Below is a small trained network, with its code and all its weights. Each question gives an input and a class and asks what happens when units are switched off, that is, made to give their printed mean instead of their output.

import numpy as np


def w(rows, s, z=0):
    codes = np.array(rows[::2]) - 128.0
    scale = np.full(codes.shape[1], s)
    scale[-1] = z or s
    return codes * scale


def norm(h):
    return h / np.sqrt((h * h).mean(-1, keepdims=True) + 1e-5)


def f(y):
    return y / 2 * (1 + np.tanh(0.7978845608 * (y + 0.044715 * y**3)))


def log_softmax(a):
    a = a - a.max(-1, keepdims=True)
    return a - np.log(np.exp(a).sum(-1, keepdims=True))


def net(x, mask):
    res = np.array(x, float).reshape(1, 6) / 4 @ E
    u = 0
    for l in range(2):
        y = f(norm(res) @ A[l][:, :-1].T + A[l][:, -1])
        res = res + np.where(mask[u : u + 11], y, B[l][:, -1]) @ B[l][:, :-1]
        u += 11
    return log_softmax(norm(res)[-1] @ U[:, :-1].T + U[:, -1])


A, B = {}, {}
E = w([
[95,33,122,112,103,122],'x0',
[78,88,161,154,255,251],'x1',
[96,159,190,182,89,146],'x2',
[69,148,25,163,108,154],'x3',
[129,127,128,130,129,129],'x4',
[127,129,128,128,129,128],'x5',
],0.0037)
A[0] = w([
[185,81,57,47,206,91,30],'L0N1',
[99,123,220,112,209,46,38],'L0N2',
[169,136,36,44,217,122,20],'L0N3',
[87,139,26,179,152,139,70],'L0N4',
[157,120,188,35,144,121,92],'L0N5',
[167,242,152,143,140,135,75],'L0N6',
[62,6,158,77,115,83,63],'L0N7',
[183,112,202,91,171,100,5],'L0N8',
[45,26,95,66,63,138,61],'L0N9',
[25,162,254,167,13,173,122],'L0N10',
[204,235,104,104,192,147,161],'L0N11',
],0.0068,0.0026)
B[0] = w([
[209,155,73,223,236,85,199],'L0N1',
[143,164,151,198,89,235,162],'L0N2',
[180,86,69,202,137,134,189],'L0N3',
[130,233,170,193,55,255,186],'L0N4',
[145,172,86,164,65,200,175],'L0N5',
[93,46,112,185,77,104,172],'L0N6',
[48,102,226,245,88,87,195],'L0N7',
[167,151,134,144,65,179,165],'L0N8',
[83,117,148,208,100,124,198],'L0N9',
[223,127,14,192,196,58,252],'L0N10',
[9,54,228,234,106,76,214],'L0N11',
],0.0059,0.0037)
A[1] = w([
[157,149,99,147,3,81,251],'L1N1',
[136,129,98,149,64,136,126],'L1N2',
[74,172,64,154,24,211,44],'L1N3',
[75,112,139,162,223,147,176],'L1N4',
[149,148,191,189,92,142,129],'L1N5',
[127,112,125,132,133,94,128],'L1N6',
[129,124,166,198,161,237,169],'L1N7',
[113,253,96,131,101,173,87],'L1N8',
[167,127,102,154,205,167,135],'L1N9',
[246,95,222,112,83,172,95],'L1N10',
[203,51,44,182,140,112,68],'L1N11',
],0.0067,0.0032)
B[1] = w([
[91,112,169,43,158,188,242],'L1N1',
[162,152,184,118,165,158,157],'L1N2',
[254,83,134,168,186,142,160],'L1N3',
[148,140,125,83,97,59,197],'L1N4',
[98,100,11,166,182,130,195],'L1N5',
[88,148,118,111,110,136,136],'L1N6',
[131,130,158,24,92,120,253],'L1N7',
[122,46,110,153,120,161,141],'L1N8',
[120,175,124,113,94,62,176],'L1N9',
[138,113,27,183,165,213,147],'L1N10',
[168,218,111,125,133,76,196],'L1N11',
],0.0064,0.0066)
U = w([
[178,164,92,157,139,73,251],'0',
[173,93,113,154,130,236,93],'1',
[96,121,170,3,109,126,114],'2',
[49,63,163,200,110,99,23],'3',
],0.017,0.0028)

Each question gives the input, the list of numbers given to net, and the class t.
The units are the neurons (one row each of A and B). Each row of codes is followed by its name. A weight is (code - 128) times the scale printed after its matrix; where a second scale follows, it is the last column's (A, B and U).
mask holds one flag per neuron, layer by layer. A switched-off neuron (its flag False) gives its mean, the last column of its row in B, instead of its output. The means were averaged over made-up inputs and are rounded, as every weight is.
A unit's drop is (log p(t) with every unit on - log p(t) with that unit switched off) / (log p(t) with every unit on - log p(t) with every unit switched off).
unit that matters most: the unit with the biggest drop
top k neurons: the k neurons with the biggest drops, biggest first
k most important neurons of layer l: the k neurons of layer l with the biggest drops, biggest first
input [6,4,-2,-2,6,-5], class 3: unit that matters most => L0N7
input [-7,-2,5,7,1,6], class 1: top 4 neurons => [L0N4, L1N3, L0N7, L0N1]
input [8,-7,-5,-3,-7,-1], class 3: top 3 neurons => [L0N7, L1N7, L0N9]
input [6,7,7,-7,-2,-3], class 0: 2 most important neurons of layer 1 => [L1N1, L1N4]
input [-8,-7,5,7,2,4], class 3: top 2 neurons => [L0N11, L1N7]
input [8,-6,-5,-8,-5,-5], class 1: top 3 neurons => [L0N11, L1N10, L0N5]
input [4,-3,4,5,2,0], class 1: top 4 neurons => [L0N4, L0N1, L1N1, L0N11]
input [7,-6,-1,6,5,-2], class 3: 3 most important neurons of layer 0 => [L0N9, L0N7, L0N5]
input [2,8,6,-4,-8,-6], class 2: top 2 neurons => [L1N7, L0N1]
input [-7,-5,-1,-5,8,8], class 3: top 2 neurons => [L0N11, L1N7]
input [-6,-2,4,-5,-4,-1], class 3: 2 most important neurons of layer 0 => [L0N11, L0N6]
input [8,-5,-6,-6,4,-5], class 3: top 3 neurons => [L0N7, L0N10, L0N4]
input [6,-6,1,3,-1,3], class 2: 2 most important neurons of layer 0 => [L0N11, L0N6]
input [-2,0,3,4,5,2], class 1: unit that matters most => L0N4
input [-7,-8,3,4,6,-5], class 2: top 2 neurons => [L1N1, L0N7]
input [7,2,7,5,2,4], class 0: top 2 neurons => [L0N10, L0N11]
input [4,-8,0,8,7,-6], class 1: top 3 neurons => [L1N3, L1N7, L0N4]
input [-1,5,8,-8,-1,-2], class 0: top 4 neurons => [L0N10, L0N4, L1N1, L1N9]
input [2,-1,-4,-6,2,0], class 1: 3 most important neurons of layer 0 => [L0N10, L0N8, L0N5]
input [7,8,4,2,-5,-1], class 2: 2 most important neurons of layer 1 => [L1N7, L1N4]
input [8,5,-8,-3,0,-2], class 0: unit that matters most => L0N1
input [7,2,-7,-8,4,-6], class 1: 2 most important neurons of layer 1 => [L1N10, L1N7]
input [7,-2,8,-1,6,2], class 0: 2 most important neurons of layer 0 => [L0N10, L0N11]
